Here is a tiny trained network, its code and every weight. The questions are about switching its units off for an input and a target symbol, where a switched-off unit gives its printed mean instead of its output.

import numpy as np


def w(rows, s, z=0):
    codes = np.array(rows[::2]) - 128.0
    scale = np.full(codes.shape[1], s)
    scale[-1] = z or s
    return codes * scale


def norm(h):
    return h / np.sqrt((h * h).mean(-1, keepdims=True) + 1e-5)


def f(y):
    return np.maximum(y, 0)


def softmax(a):
    e = np.exp(a - a.max(-1, keepdims=True))
    return e / e.sum(-1, keepdims=True)


def log_softmax(a):
    a = a - a.max(-1, keepdims=True)
    return a - np.log(np.exp(a).sum(-1, keepdims=True))


def net(x, mask):
    ids = ['ΓΞΠΨαδεζηθλμστφ'.index(c) for c in x.split()]
    T = len(ids)
    res = E[ids] + P[:T]
    u = 0
    for l in range(2):
        q, k, v = (norm(res) @ M[l].T for M in (Q, K, V))
        z = softmax(np.where(np.tri(T) > 0, q @ k.T / 3**0.5, -1e9)) @ v
        res = res + np.where(mask[u], z, O[l][:, -1]) @ O[l][:, :-1]
        u += 1
        y = f(norm(res) @ A[l][:, :-1].T + A[l][:, -1])
        res = res + np.where(mask[u : u + 4], y, B[l][:, -1]) @ B[l][:, :-1]
        u += 4
    return log_softmax(norm(res)[-1] @ U[:, :-1].T + U[:, -1])


Q, K, V, O, A, B = {}, {}, {}, {}, {}, {}
E = w([
[148,143,154,90,129,136,153,110,153,104],'Γ',
[51,180,97,50,130,158,68,212,49,75],'Ξ',
[150,141,138,86,121,129,147,109,160,93],'Π',
[129,134,158,115,148,167,179,129,142,106],'Ψ',
[148,133,153,101,134,160,168,143,162,104],'α',
[114,150,167,90,176,144,127,82,189,138],'δ',
[176,169,113,146,180,108,124,47,66,47],'ε',
[63,250,90,133,188,66,251,126,137,33],'ζ',
[84,144,129,70,114,90,111,80,162,179],'η',
[65,99,158,139,134,175,172,83,120,179],'θ',
[128,142,164,115,96,142,171,132,112,198],'λ',
[88,167,199,181,73,121,122,124,161,120],'μ',
[115,113,83,140,73,87,156,198,176,137],'σ',
[143,57,121,163,93,133,107,112,146,143],'τ',
[155,111,168,138,142,108,97,160,143,167],'φ',
],0.02)
P = w([
[132,173,109,11,58,254,64,92,122,50],'0',
[118,174,123,55,86,211,107,110,113,112],'1',
[127,179,106,107,102,192,140,108,120,143],'2',
[168,139,137,115,124,135,195,102,148,138],'3',
[149,115,139,156,155,100,190,93,154,140],'4',
[137,74,165,153,149,65,203,107,161,128],'5',
[100,26,182,172,176,17,197,128,171,104],'6',
],0.0084)
Q[0] = w([
[146,98,201,126,188,15,154,191,104,20],'0.h0',
[213,89,103,104,159,252,91,101,125,121],'0.h0',
[131,213,18,200,148,136,27,234,2,55],'0.h0',
],0.0072)
K[0] = w([
[70,152,103,139,247,42,220,49,139,144],'0.h0',
[148,142,151,54,178,164,49,97,114,174],'0.h0',
[119,166,81,8,144,254,117,111,101,18],'0.h0',
],0.0075)
V[0] = w([
[117,122,119,192,137,169,184,161,131,48],'0.h0',
[79,170,98,129,26,136,185,62,20,170],'0.h0',
[254,167,205,123,106,119,115,247,81,112],'0.h0',
],0.0069)
O[0] = w([
[182,192,108,208,186,205,166,185,107,43,138],'0.h0',
[8,27,157,117,159,157,79,160,149,30,255],'0.h0',
[183,122,253,126,69,54,125,208,37,74,182],'0.h0',
],0.0065,0.0039)
A[0] = w([
[65,138,93,106,206,94,70,212,27,143,14],'0.n0',
[150,94,172,184,137,189,139,187,224,203,106],'0.n1',
[181,109,120,128,65,107,145,86,31,153,4],'0.n2',
[143,181,157,120,248,98,2,69,66,152,213],'0.n3',
],0.0063,0.0037)
B[0] = w([
[57,247,85,67,13,184,54,111,36,94,158],'0.n0',
[115,127,121,90,76,115,142,22,107,107,253],'0.n1',
[191,154,132,123,147,32,33,144,61,119,153],'0.n2',
[169,135,129,88,52,111,253,142,22,92,186],'0.n3',
],0.0065,0.0036)
Q[1] = w([
[223,254,61,183,151,103,82,140,42,161],'1.h0',
[79,139,165,215,124,148,9,179,152,122],'1.h0',
[52,208,133,175,57,135,158,85,72,36],'1.h0',
],0.0095)
K[1] = w([
[152,196,112,2,123,215,130,145,78,118],'1.h0',
[74,181,161,45,89,184,91,145,153,108],'1.h0',
[138,132,14,164,47,99,145,219,180,102],'1.h0',
],0.0089)
V[1] = w([
[157,79,150,148,174,149,66,27,33,93],'1.h0',
[110,193,122,228,2,125,64,95,174,75],'1.h0',
[85,209,252,170,197,152,119,67,113,148],'1.h0',
],0.0097)
O[1] = w([
[153,116,116,127,146,124,102,29,45,64,107],'1.h0',
[93,130,148,251,70,107,127,79,153,184,246],'1.h0',
[105,199,211,146,138,180,53,71,137,96,176],'1.h0',
],0.014,0.013)
A[1] = w([
[226,143,189,107,86,44,56,146,46,247,91],'1.n0',
[81,2,226,78,181,86,25,181,113,82,2],'1.n1',
[134,29,64,197,107,116,133,45,71,231,14],'1.n2',
[115,106,120,133,181,195,53,84,133,58,111],'1.n3',
],0.01,0.0058)
B[1] = w([
[163,150,105,147,205,19,31,147,195,160,255],'1.n0',
[114,31,248,90,162,55,144,157,125,98,223],'1.n1',
[175,88,85,148,143,194,57,180,174,36,238],'1.n2',
[136,93,106,172,139,86,132,183,101,208,223],'1.n3',
],0.014,0.0042)
U = w([
[240,97,118,106,54,169,97,125,64,217,50],'Γ',
[53,180,53,87,54,117,67,182,42,85,133],'Ξ',
[173,136,72,53,5,61,177,39,171,59,37],'Π',
[185,139,130,158,179,204,115,192,65,183,88],'Ψ',
[255,202,172,96,95,187,170,200,143,84,136],'α',
[162,163,92,51,172,200,121,67,134,186,205],'δ',
[200,134,71,155,144,81,221,47,5,101,248],'ε',
[58,204,76,146,242,147,169,158,182,46,89],'ζ',
[29,113,23,44,125,83,112,46,183,124,89],'η',
[58,76,39,144,244,177,112,104,85,216,105],'θ',
[60,34,203,98,162,80,136,168,109,35,72],'λ',
[77,143,169,220,71,135,98,34,152,135,124],'μ',
[124,101,34,175,59,40,230,200,129,187,137],'σ',
[171,43,47,176,138,190,54,149,167,23,98],'τ',
[184,193,76,123,173,33,10,162,138,156,162],'φ',
],0.0058,0.0019)

Each question gives the input, a string of symbols that net reads in full, and the target symbol t.
The units are the heads (3 rows each of Q, K, V and O) and the neurons (one row each of A and B). Each row of codes is followed by its name. A weight is (code - 128) times the scale printed after its matrix; where a second scale follows, it is the last column's (O, A, B and U).
mask holds one flag per unit, layer by layer, with each layer's heads first. A switched-off unit (its flag False) gives its mean, the last column of its rows in O or B, instead of its output. The means were averaged over made-up inputs and are rounded, as every weight is.
A unit's drop is (log p(t) with every unit on - log p(t) with that unit switched off) / (log p(t) with every unit on - log p(t) with every unit switched off).
The circuit of an input: a set's keep is (log p(t) with only the set's units on - log p(t) with every unit switched off) / (log p(t) with every unit on - log p(t) with every unit switched off). Starting from all 10 units, units are removed one at a time, each time the one whose removal leaves the highest keep (on an exact tie, the one counted first), for as long as the keep stays at least 0.8.
units of the circuit, in order: the units of the circuit, biggest drop first
unit that matters most: the unit with the biggest drop
k most important neurons: the k neurons with the biggest drops, biggest first
k most important neurons of layer l: the k neurons of layer l with the biggest drops, biggest first
drop of u: that unit's drop, to one decimal
input μ ε τ Π, target τ: units of the circuit, in order -> [1.h0, 1.n2]
input α μ ζ λ δ λ, target λ: units of the circuit, in order -> [1.h0, 0.h0]
input λ λ Π φ λ, target φ: unit that matters most -> 1.n0
input μ ε δ η σ μ φ, target φ: 2 most important neurons -> [1.n0, 0.n3]
input τ δ α ε α, target ε: units of the circuit, in order -> [1.h0, 1.n3]
input α μ τ θ, target τ: units of the circuit, in order -> [1.n2, 1.h0]
input Π φ θ, target φ: units of the circuit, in order -> [0.h0, 1.n0]
input Ξ λ Ψ, target λ: units of the circuit, in order -> [0.h0, 1.h0]
input μ λ Π μ λ λ δ, target λ: units of the circuit, in order -> [0.h0, 1.h0, 1.n1]
input μ Γ λ η, target λ: units of the circuit, in order -> [0.h0, 1.h0, 1.n1]
input λ λ φ σ Π, target φ: 4 most important neurons -> [0.n2, 1.n0, 0.n1, 0.n3]
input Π Ξ θ Γ θ α λ, target λ: units of the circuit, in order -> [1.h0, 1.n1]
input λ λ Π, target λ: units of the circuit, in order -> [0.h0, 1.h0]
input μ λ Ψ σ Ξ Ψ, target σ: units of the circuit, in order -> [1.h0]
input λ ε Π, target λ: units of the circuit, in order -> [0.h0, 1.h0, 1.n1]
input α ζ μ Γ η Π, target η: units of the circuit, in order -> [0.h0, 1.h0]
input σ μ Ξ η λ θ, target λ: units of the circuit, in order -> [1.h0, 1.n1]
input Π φ λ τ, target φ: 2 most important neurons -> [1.n0, 0.n2]
input ζ μ σ α ε α, target ε: 2 most important neurons -> [0.n0, 1.n2]
input τ μ λ α ε φ Ψ, target φ: unit that matters most -> 0.h0
input μ Ξ μ μ λ Γ θ, target λ: 2 most important neurons of layer 1 -> [1.n1, 1.n0]
input λ λ μ Ξ Γ α, target α: drop of 0.h0 -> 0.5
input Π σ μ ε, target σ: drop of 1.n0 -> 0.0
input φ σ μ Π ε Π, target ε: drop of 1.n3 -> 0.1
input λ λ μ α μ φ, target φ: drop of 1.n0 -> 0.5
